Here is a tiny trained network, its code and every weight. The questions are about switching its units off for an input and a target symbol, where a switched-off unit gives its printed mean instead of its output.

import numpy as np


def w(rows, s, z=0):
    codes = np.array(rows[::2]) - 128.0
    scale = np.full(codes.shape[1], s)
    scale[-1] = z or s
    return codes * scale


def f(y):
    return y / 2 * (1 + np.tanh(0.7978845608 * (y + 0.044715 * y**3)))


def softmax(a):
    e = np.exp(a - a.max(-1, keepdims=True))
    return e / e.sum(-1, keepdims=True)


def log_softmax(a):
    a = a - a.max(-1, keepdims=True)
    return a - np.log(np.exp(a).sum(-1, keepdims=True))


def net(x, mask):
    ids = ['βγεζλω'.index(c) for c in x.split()]
    T = len(ids)
    res = E[ids] + P[:T]
    r = res
    for j in range(2):
        rows = slice(3 * j, 3 * j + 3)
        q, k, v = (r @ M[0][rows].T for M in (Q, K, V))
        z = softmax(np.where(np.tri(T) > 0, q @ k.T / 3**0.5, -1e9)) @ v
        o = O[0][rows]
        res = res + np.where(mask[j], z, o[:, -1]) @ o[:, :-1]
    y = f(res @ A[0][:, :-1].T + A[0][:, -1])
    res = res + np.where(mask[2:10], y, B[0][:, -1]) @ B[0][:, :-1]
    return log_softmax(res[-1] @ U[:, :-1].T + U[:, -1])


Q, K, V, O, A, B = {}, {}, {}, {}, {}, {}
E = w([
[86,205,254,184,138,241],'β',
[99,136,193,46,232,26],'γ',
[176,151,197,85,204,187],'ε',
[8,150,133,82,129,165],'ζ',
[92,117,133,22,187,225],'λ',
[140,39,37,7,110,65],'ω',
],0.0099)
P = w([
[152,229,12,98,107,75],'0',
[112,116,251,170,78,125],'1',
[134,86,86,243,178,125],'2',
[100,141,178,31,244,140],'3',
[112,63,235,116,94,81],'4',
[145,121,46,211,153,213],'5',
[141,229,159,128,190,53],'6',
[98,77,255,140,90,134],'7',
],0.012)
Q[0] = w([
[143,249,50,133,162,122],'H1',
[152,136,93,166,100,106],'H1',
[158,206,162,125,135,97],'H1',
[76,60,173,108,135,170],'H2',
[160,178,79,154,128,134],'H2',
[102,195,75,158,192,112],'H2',
],0.016)
K[0] = w([
[71,39,190,42,196,212],'H1',
[143,14,226,130,166,133],'H1',
[93,194,181,37,147,121],'H1',
[210,152,83,83,68,141],'H2',
[91,1,213,111,134,136],'H2',
[109,37,159,55,157,167],'H2',
],0.0085)
V[0] = w([
[8,151,128,133,105,94],'H1',
[70,169,67,69,111,159],'H1',
[78,97,90,81,79,238],'H1',
[162,165,151,148,102,136],'H2',
[199,62,72,129,117,54],'H2',
[145,159,80,16,205,202],'H2',
],0.011)
O[0] = w([
[5,145,79,88,143,156,179],'H1',
[36,87,124,166,137,117,243],'H1',
[110,100,80,179,153,125,152],'H1',
[117,126,180,76,130,140,114],'H2',
[148,209,164,208,103,9,83],'H2',
[213,78,191,106,165,90,251],'H2',
],0.011,0.012)
A[0] = w([
[158,249,147,36,122,121,58],'N1',
[112,147,137,90,196,183,135],'N2',
[146,127,22,200,94,100,255],'N3',
[90,188,51,106,213,174,110],'N4',
[90,89,46,167,135,131,158],'N5',
[81,113,136,191,188,137,110],'N6',
[135,161,199,113,34,93,148],'N7',
[133,215,120,130,180,126,169],'N8',
],0.011,0.0043)
B[0] = w([
[88,51,109,183,113,251,139],'N1',
[73,82,113,98,149,123,247],'N2',
[163,143,173,124,143,128,144],'N3',
[144,198,144,104,161,99,230],'N4',
[160,117,152,164,130,128,217],'N5',
[152,149,115,181,136,103,245],'N6',
[69,165,73,100,139,106,160],'N7',
[127,85,186,61,102,125,134],'N8',
],0.015)
U = w([
[87,187,134,108,88,107,162],'β',
[77,102,111,170,86,130,131],'γ',
[177,109,202,198,126,116,253],'ε',
[101,168,49,200,153,92,114],'ζ',
[117,59,33,254,148,101,71],'λ',
[130,148,212,144,103,78,120],'ω',
],0.0087,0.0039)

Each question gives the input, a string of symbols that net reads in full, and the target symbol t.
The units are the heads (3 rows each of Q, K, V and O) and the neurons (one row each of A and B). Each row of codes is followed by its name. A weight is (code - 128) times the scale printed after its matrix; where a second scale follows, it is the last column's (O, A, B and U).
mask holds one flag per unit, heads first, then neurons. A switched-off unit (its flag False) gives its mean, the last column of its rows in O or B, instead of its output. The means were averaged over made-up inputs and are rounded, as every weight is.
A unit's drop is (log p(t) with every unit on - log p(t) with that unit switched off) / (log p(t) with every unit on - log p(t) with every unit switched off).
The circuit of an input: a set's keep is (log p(t) with only the set's units on - log p(t) with every unit switched off) / (log p(t) with every unit on - log p(t) with every unit switched off). Starting from all 10 units, units are removed one at a time, each time the one whose removal leaves the highest keep (on an exact tie, the one counted first), for as long as the keep stays at least 0.8.
circuit, biggest first: the units of the circuit, biggest drop first
unit that matters most: the unit with the biggest drop
k most important neurons: the k neurons with the biggest drops, biggest first
heads that matter: for each layer, one digit per head in row order, 1 if its drop is at least 0.15 and else 0, layers parted by /
input ω ε ζ β ζ β β, target β: circuit, biggest first => (H2, H1, N4, N5)
input γ λ β γ ω, target β: unit that matters most => H1
input β ω ζ β ζ ζ, target ζ: circuit, biggest first => (N4, H2)
input ω λ ζ β ζ, target ζ: circuit, biggest first => (H2, N7)
input β ω β β λ, target γ: circuit, biggest first => (H2, N2)
input ω ζ ω γ β ζ λ, target γ: heads that matter => 10
input ζ ζ ε, target ζ: circuit, biggest first => (H2, N4)
input β ζ ζ ω ζ γ ζ β, target γ: heads that matter => 01
input ω ζ ζ γ ω, target ζ: circuit, biggest first => (H2, N7)
input ζ γ ω γ, target ζ: 2 most important neurons => (N4, N6)
input λ β ε β ζ β, target ζ: circuit, biggest first => (N4, H2)
input γ γ ζ λ β ε γ ζ, target β: circuit, biggest first => (H1, N7, H2)
input ζ ω ω λ, target ζ: circuit, biggest first => (N4, H1, N6)
input λ β ε γ γ ε ζ ζ, target ε: circuit, biggest first => (H2)
input ω ζ λ, target ε: circuit, biggest first => (H2, N3, N2)
input ε ζ ε β ζ β ω, target β: circuit, biggest first => (H2, N6, N4)
input ζ ζ λ β ζ ζ ζ λ, target λ: circuit, biggest first => (H1, N6)
input ζ ζ γ, target ζ: circuit, biggest first => (N4, H2)
input λ ω λ, target ε: 4 most important neurons => (N2, N7, N3, N1)
input β ζ λ β, target β: 2 most important neurons => (N4, N5)
input γ ω ω ω ζ, target β: 2 most important neurons => (N7, N6)
input ζ ω ζ ζ ε, target λ: 2 most important neurons => (N4, N6)
input γ ζ ω ζ γ, target β: 3 most important neurons => (N7, N6, N5)
input ζ λ γ ζ ζ, target λ: 2 most important neurons => (N6, N4)
input ζ ε ω ζ ζ ζ β, target ζ: unit that matters most => N4
input ε β ω ζ ω ω β ω, target ω: 2 most important neurons => (N7, N6)
input β ζ β ζ γ ω, target ε: most important neuron => (N3)
